Here is a tiny trained network, its code and every weight. The questions are about switching its units off for an input and a class, where a switched-off unit gives its printed mean instead of its output.

import numpy as np


def w(rows, s, z=0):
    codes = np.array(rows[::2]) - 128.0
    scale = np.full(codes.shape[1], s)
    scale[-1] = z or s
    return codes * scale


def norm(h):
    return h / np.sqrt((h * h).mean(-1, keepdims=True) + 1e-5)


def f(y):
    return y / 2 * (1 + np.tanh(0.7978845608 * (y + 0.044715 * y**3)))


def log_softmax(a):
    a = a - a.max(-1, keepdims=True)
    return a - np.log(np.exp(a).sum(-1, keepdims=True))


def net(x, mask):
    res = np.array(x, float).reshape(1, 8) / 4 @ E
    u = 0
    for l in range(2):
        y = f(norm(res) @ A[l][:, :-1].T + A[l][:, -1])
        res = res + np.where(mask[u : u + 13], y, B[l][:, -1]) @ B[l][:, :-1]
        u += 13
    return log_softmax(norm(res)[-1] @ U[:, :-1].T + U[:, -1])


A, B = {}, {}
E = w([
[132,120,120,128,127,131],'x0',
[113,120,105,139,196,208],'x1',
[132,122,120,128,127,129],'x2',
[221,168,135,170,115,140],'x3',
[127,131,131,127,128,126],'x4',
[80,124,132,254,152,73],'x5',
[129,124,125,127,127,131],'x6',
[96,170,98,154,66,159],'x7',
],0.0089)
A[0] = w([
[234,122,166,153,153,127,98],'L0N1',
[92,178,69,136,77,158,6],'L0N2',
[137,134,96,115,204,158,96],'L0N3',
[52,56,131,75,153,94,87],'L0N4',
[130,85,142,59,210,48,18],'L0N5',
[154,143,158,163,59,184,31],'L0N6',
[97,171,35,149,157,226,52],'L0N7',
[50,97,111,106,93,116,65],'L0N8',
[76,158,83,144,44,161,2],'L0N9',
[148,88,106,103,6,33,82],'L0N10',
[103,158,126,41,128,137,98],'L0N11',
[180,204,106,41,116,140,81],'L0N12',
[185,137,76,163,144,144,83],'L0N13',
],0.011,0.0034)
B[0] = w([
[108,208,48,136,160,186,212],'L0N1',
[170,146,103,47,159,30,165],'L0N2',
[158,93,193,136,151,125,176],'L0N3',
[68,218,93,151,118,192,207],'L0N4',
[146,148,84,98,194,90,179],'L0N5',
[125,172,57,89,93,135,168],'L0N6',
[131,143,239,82,168,89,227],'L0N7',
[54,165,95,139,143,186,175],'L0N8',
[151,179,84,88,198,12,180],'L0N9',
[111,179,254,115,170,144,243],'L0N10',
[114,44,78,162,102,148,204],'L0N11',
[150,46,120,180,87,99,254],'L0N12',
[83,179,145,159,106,134,167],'L0N13',
],0.0093,0.0056)
A[1] = w([
[138,94,134,146,253,168,1],'L1N1',
[35,180,138,154,153,91,169],'L1N2',
[182,114,109,132,169,149,135],'L1N3',
[199,172,144,155,72,143,180],'L1N4',
[137,132,90,112,194,124,46],'L1N5',
[140,41,92,59,86,177,36],'L1N6',
[111,111,18,159,105,90,97],'L1N7',
[100,79,121,231,130,113,66],'L1N8',
[155,136,83,109,178,92,35],'L1N9',
[171,185,51,95,144,126,233],'L1N10',
[164,115,115,69,156,133,91],'L1N11',
[120,163,119,187,181,88,139],'L1N12',
[161,108,98,85,119,104,64],'L1N13',
],0.011,0.0031)
B[1] = w([
[127,195,195,138,91,67,179],'L1N1',
[242,87,124,171,122,166,255],'L1N2',
[36,128,137,80,79,90,150],'L1N3',
[44,64,142,130,212,189,196],'L1N4',
[199,182,114,110,50,56,142],'L1N5',
[179,95,134,214,94,126,177],'L1N6',
[149,157,227,159,120,148,150],'L1N7',
[124,70,120,92,19,171,153],'L1N8',
[111,146,63,59,107,84,134],'L1N9',
[71,118,53,161,136,77,204],'L1N10',
[139,145,137,145,54,107,146],'L1N11',
[123,27,87,2,70,111,206],'L1N12',
[165,115,101,114,102,91,135],'L1N13',
],0.0087,0.0076)
U = w([
[177,34,108,150,46,149,109],'0',
[147,177,78,87,123,59,254],'1',
[141,168,254,110,151,151,43],'2',
[90,165,36,170,170,205,29],'3',
],0.017,0.0024)

Each question gives the input, the list of numbers given to net, and the class t.
The units are the neurons (one row each of A and B). Each row of codes is followed by its name. A weight is (code - 128) times the scale printed after its matrix; where a second scale follows, it is the last column's (A, B and U).
mask holds one flag per neuron, layer by layer. A switched-off neuron (its flag False) gives its mean, the last column of its row in B, instead of its output. The means were averaged over made-up inputs and are rounded, as every weight is.
A unit's drop is (log p(t) with every unit on - log p(t) with that unit switched off) / (log p(t) with every unit on - log p(t) with every unit switched off).
most important unit: the unit with the biggest drop
top k neurons: the k neurons with the biggest drops, biggest first
k most important neurons of layer l: the k neurons of layer l with the biggest drops, biggest first
drop of u: that unit's drop, to one decimal
input [-4,-8,1,-2,1,6,7,6], class 2: most important unit	L0N10
input [5,-6,0,-7,-8,-2,-4,4], class 3: 3 most important neurons of layer 0	(L0N8, L0N4, L0N7)
input [1,5,-1,0,7,-3,2,-6], class 1: 2 most important neurons of layer 0	(L0N5, L0N10)
input [-1,-2,7,7,-6,6,5,2], class 3: 2 most important neurons of layer 0	(L0N12, L0N1)
input [6,-5,-2,-5,1,0,-4,-4], class 2: 3 most important neurons of layer 0	(L0N10, L0N1, L0N9)
input [-4,7,-1,-7,4,6,4,-6], class 2: 4 most important neurons of layer 0	(L0N1, L0N12, L0N3, L0N11)
input [-6,8,1,-8,-3,-2,0,-4], class 2: top 2 neurons	(L0N3, L1N1)
input [-5,-1,-3,-1,-4,6,0,-6], class 0: 3 most important neurons of layer 0	(L0N9, L0N2, L0N7)
input [-6,2,4,5,-3,-8,7,-7], class 0: top 3 neurons	(L0N12, L0N9, L1N6)
input [-3,-8,6,-8,1,6,7,-2], class 2: top 2 neurons	(L0N10, L0N12)
input [-1,2,1,6,2,5,2,-5], class 3: top 4 neurons	(L0N1, L0N12, L0N7, L0N13)
input [3,-4,-6,3,-1,-1,-8,5], class 1: top 2 neurons	(L0N9, L0N6)
input [3,5,3,-1,8,-5,-1,6], class 1: top 3 neurons	(L0N9, L0N2, L0N7)
input [-5,2,4,-4,-4,6,7,5], class 0: most important unit	L1N2
input [1,4,0,-4,-8,0,8,-5], class 1: top 2 neurons	(L0N5, L0N10)
input [7,8,1,-7,7,8,8,5], class 0: 3 most important neurons of layer 1	(L1N2, L1N12, L1N8)
input [1,3,7,-5,-5,-6,5,7], class 1: top 2 neurons	(L0N9, L0N2)
input [0,8,-5,-8,-2,6,-6,5], class 2: 2 most important neurons of layer 0	(L0N7, L0N1)
input [-4,8,-5,-7,-4,5,6,-1], class 2: top 2 neurons	(L0N7, L1N1)
input [3,-3,-6,-4,-3,3,6,-3], class 3: most important unit	L0N4
input [-7,3,1,4,5,4,-4,-5], class 1: 4 most important neurons of layer 0	(L0N1, L0N12, L0N4, L0N11)
input [-2,5,7,-6,-1,-8,2,8], class 0: top 2 neurons	(L0N11, L1N6)
input [7,4,3,5,-5,-4,-3,-7], class 1: drop of L0N1	0.3
input [6,2,-2,6,-1,-1,0,-5], class 3: drop of L0N13	0.2
input [5,-4,-2,3,5,-4,5,8], class 1: drop of L0N13	0.0
input [-5,-2,-3,8,3,-5,-3,1], class 3: drop of L0N1	0.2
input [2,3,3,7,0,-4,0,-5], class 3: most important unit	L0N1
